Each row has a name. Each piece below is followed by the name of the row it came from, unless a question asks for something else. Each question is about the rows just above it.

Z_457: [ 59.6  29.1   7.5   1.5 -76.4 -73.6  25.1  72.4 -75.7  37.8  71.8  63.4
 -74.5 -32.2 -71.9 -17.2  74.2  11.4  63.9  78.5]
Z_671: [ 72.4 -73.0  76.7  71.6  12.9 -48.2  71.3 -75.2 -64.0 -77.2 -22.0 -75.2
   8.4 -62.1  -0.6  75.7 -70.8 -75.4  64.5  -0.6]
Z_406: [-48.7  78.4 -70.3 -70.1 -75.6 -21.8 -70.6  75.3  21.9  77.8  82.5  79.1
 -67.2  56.4 -70.5 -70.5  75.9  71.5 -42.5  71.5]
Z_288: [-75.2 -39.9   1.3   6.4  74.4  67.3  -5.1 -65.4  70.0 -42.2 -67.4 -57.7
  76.4  11.2  73.6  33.5 -64.6 -77.8 -78.5 -66.4]
Z_913: [-75.2  72.7 -75.0   6.4  74.4  67.3  -5.1 -65.4  70.0 -42.2 -67.4 -57.7
  76.4  11.2  73.6  33.5 -64.6 -77.8 -78.5 -66.4]
Z_765: [-75.2 -39.9   1.3   6.4  74.4  67.3  -5.1 -65.4  70.0 -42.2 -67.4 -57.7
 -54.0 -77.4 -59.5  68.9 -37.9 -74.1  61.9  74.8]
Z_402: [-75.2 -39.9   1.3   6.4  74.4  67.3  -5.1 -65.4  70.0 -42.2 -67.4 -57.7
  76.4  11.2  73.6  33.5 -63.9 -22.0 -67.4 -67.0]
How many entries does [-48.7  78.4 -70.3 -70.1 -75.6 -21.8] have? => 6
[-75.2 -39.9   1.3   6.4  74.4  67.3  -5.1 -65.4  70.0 -42.2 -67.4 -57.7
  76.4  11.2  73.6  33.5 -64.6 -77.8 -78.5 -66.4] => Z_288

Z_178: [ 60.2  26.2  10.3  95.4 -52.8  28.0  30.1  22.7 -72.0 -29.0 -18.0  40.3
  49.5  12.6]
Z_457: [ 60.2  26.2  10.3  95.4 -52.8  28.0  30.1  22.7 -72.0 -29.0 -18.0  23.3
  49.5  12.6]
Z_288: [ 32.0  -5.1   7.0  49.7 -30.8  -3.5  39.3  18.2 -20.1   2.8 -27.9  23.3
  40.4  14.4]
Count the entries of [ 32.0  -5.1   7.0  49.7 -30.8  -3.5  39.3  18.2 -20.1]: => 9
Number of entries in [ 60.2  26.2  10.3  95.4 -52.8  28.0  30.1  22.7 -72.0 -29.0 -18.0  40.3
  49.5  12.6]: => 14
[ 49.7 -30.8  -3.5  39.3  18.2 -20.1   2.8 -27.9  23.3] => Z_288

Z_765: [-62.1  72.6 -64.1  63.8]
Z_644: [-63.0 -63.4 -72.9  77.2]
Z_563: [-60.3 -66.2 -35.7  68.2]
Z_240: [-64.3  24.6 -72.9  77.2]
Z_402: [ 64.6  24.6  62.2 -69.1]
Z_770: [-65.5 -63.8 -18.9  69.8]
Z_178: [ 62.7 -65.7  70.5 -64.1]
Z_913: [ 58.2  54.4  59.5 -72.9]
Z_288: [ 41.2 -64.1  57.4 -66.9]
Count the entries of [ 62.7 -65.7]: => 2
Which row holds [-63.0 -63.4 -72.9  77.2]? => Z_644
[64.6 24.6] => Z_402

Z_671: [-30.6 -36.1  27.0  25.7 -58.8]
Z_178: [ 26.7  25.7 -44.5 -30.5 -36.1]
Z_765: [ 20.6 -48.5  72.3  25.7 -58.8]
Number of entries in [-30.6 -36.1  27.0  25.7]: => 4
[-30.5 -36.1] => Z_178
Count the entries of [ 20.6 -48.5  72.3  25.7 -58.8]: => 5
[72.3 25.7] => Z_765
[27.0 25.7] => Z_671
[ 26.7  25.7 -44.5 -30.5] => Z_178

